Below is a small trained network, with its code and all its weights. Each question gives an input and a class and asks what happens when units are switched off, that is, made to give their printed mean instead of their output.

import numpy as np


def w(rows, s, z=0):
    codes = np.array(rows[::2]) - 128.0
    scale = np.full(codes.shape[1], s)
    scale[-1] = z or s
    return codes * scale


def norm(h):
    return h / np.sqrt((h * h).mean(-1, keepdims=True) + 1e-5)


def f(y):
    return y / 2 * (1 + np.tanh(0.7978845608 * (y + 0.044715 * y**3)))


def log_softmax(a):
    a = a - a.max(-1, keepdims=True)
    return a - np.log(np.exp(a).sum(-1, keepdims=True))


def net(x, mask):
    res = np.array(x, float).reshape(1, 8) / 4 @ E
    u = 0
    for l in range(2):
        y = f(norm(res) @ A[l][:, :-1].T + A[l][:, -1])
        res = res + np.where(mask[u : u + 5], y, B[l][:, -1]) @ B[l][:, :-1]
        u += 5
    return log_softmax(norm(res)[-1] @ U[:, :-1].T + U[:, -1])


A, B = {}, {}
E = w([
[81,144,78],'x0',
[199,136,188],'x1',
[185,19,145],'x2',
[151,40,82],'x3',
[167,119,18],'x4',
[51,157,200],'x5',
[171,158,36],'x6',
[74,2,79],'x7',
],0.0073)
A[0] = w([
[115,185,146,246],'0.n1',
[171,220,162,163],'0.n2',
[142,89,16,1],'0.n3',
[146,11,135,57],'0.n4',
[106,36,179,14],'0.n5',
],0.011,0.0046)
B[0] = w([
[181,159,138,253],'0.n1',
[184,95,179,240],'0.n2',
[187,168,102,189],'0.n3',
[212,11,165,200],'0.n4',
[162,84,105,161],'0.n5',
],0.011,0.0044)
A[1] = w([
[169,125,6,4],'1.n1',
[134,213,91,126],'1.n2',
[16,101,189,202],'1.n3',
[49,131,179,223],'1.n4',
[68,147,178,251],'1.n5',
],0.015,0.0046)
B[1] = w([
[130,166,5,225],'1.n1',
[153,171,151,221],'1.n2',
[23,88,52,250],'1.n3',
[22,101,138,237],'1.n4',
[29,22,164,255],'1.n5',
],0.012,0.0045)
U = w([
[162,3,125,113],'0',
[170,112,192,118],'1',
[73,85,90,213],'2',
[111,171,69,66],'3',
[157,157,153,132],'4',
[64,116,156,2],'5',
[88,170,197,178],'6',
],0.025,0.013)

Each question gives the input, the list of numbers given to net, and the class t.
The units are the neurons (one row each of A and B). Each row of codes is followed by its name. A weight is (code - 128) times the scale printed after its matrix; where a second scale follows, it is the last column's (A, B and U).
mask holds one flag per neuron, layer by layer. A switched-off neuron (its flag False) gives its mean, the last column of its row in B, instead of its output. The means were averaged over made-up inputs and are rounded, as every weight is.
A unit's drop is (log p(t) with every unit on - log p(t) with that unit switched off) / (log p(t) with every unit on - log p(t) with every unit switched off).
The circuit of an input: a set's keep is (log p(t) with only the set's units on - log p(t) with every unit switched off) / (log p(t) with every unit on - log p(t) with every unit switched off). Starting from all 10 units, units are removed one at a time, each time the one whose removal leaves the highest keep (on an exact tie, the one counted first), for as long as the keep stays at least 0.8.
units of the circuit, in order: the units of the circuit, biggest drop first
most important unit: the unit with the biggest drop
k most important neurons: the k neurons with the biggest drops, biggest first
k most important neurons of layer l: the k neurons of layer l with the biggest drops, biggest first
drop of u: that unit's drop, to one decimal
input [-2,-1,-1,-2,-4,-5,8,-7], class 1: units of the circuit, in order : (0.n2)
input [-8,-8,7,3,4,-6,6,-7], class 3: units of the circuit, in order : (1.n1 1.n5)
input [-6,5,2,5,-3,-6,-1,-4], class 1: units of the circuit, in order : (1.n3 1.n5)
input [4,5,-3,-2,8,-4,-4,-4], class 6: units of the circuit, in order : (0.n4 1.n2)
input [-2,-2,-4,-5,8,3,0,8], class 3: units of the circuit, in order : (0.n3 1.n5 1.n3)
input [-3,4,6,-2,7,-8,5,-5], class 3: 2 most important neurons : (1.n1 0.n4)
input [-1,-6,-6,2,-8,-8,-4,-8], class 1: units of the circuit, in order : (0.n2 1.n3)
input [-8,-6,-2,8,-6,5,4,-4], class 6: units of the circuit, in order : (0.n1 0.n4)
input [5,7,-7,3,8,2,6,-3], class 4: units of the circuit, in order : (1.n3 1.n2)
input [0,3,-1,-2,-3,-5,3,4], class 4: 3 most important neurons of layer 1 : (1.n5 1.n3 1.n4)
input [5,7,3,1,-6,5,-4,-6], class 2: 2 most important neurons : (1.n5 0.n3)
input [-8,-6,0,-1,4,-7,-6,-8], class 1: 2 most important neurons of layer 0 : (0.n2 0.n3)
input [4,4,8,1,3,-6,-5,-5], class 1: 3 most important neurons of layer 1 : (1.n3 1.n5 1.n4)
input [4,-8,-5,7,6,6,3,3], class 3: most important unit : 0.n3
input [2,-2,-1,-4,-5,-4,-7,-1], class 2: 2 most important neurons of layer 1 : (1.n3 1.n5)
input [8,2,-2,-7,-3,1,-6,-1], class 2: 2 most important neurons of layer 1 : (1.n5 1.n3)
input [-2,4,-5,-7,7,7,2,4], class 6: 4 most important neurons of layer 0 : (0.n4 0.n3 0.n1 0.n5)
input [3,-7,-3,4,-5,-2,2,-4], class 6: 2 most important neurons of layer 0 : (0.n4 0.n3)
input [7,6,8,2,6,-2,8,-1], class 3: 2 most important neurons of layer 1 : (1.n1 1.n5)
input [-7,-8,3,-2,0,-8,4,-3], class 3: most important unit : 1.n1
input [4,-2,-6,4,2,-4,-1,-3], class 4: drop of 1.n1 : -0.2
input [-7,0,-6,3,-2,-6,-6,-2], class 1: drop of 1.n4 : 0.1
input [0,-5,0,1,-4,-5,-1,-4], class 1: drop of 0.n2 : 0.1
input [-1,-6,-2,-7,7,4,2,2], class 3: drop of 0.n4 : -0.1
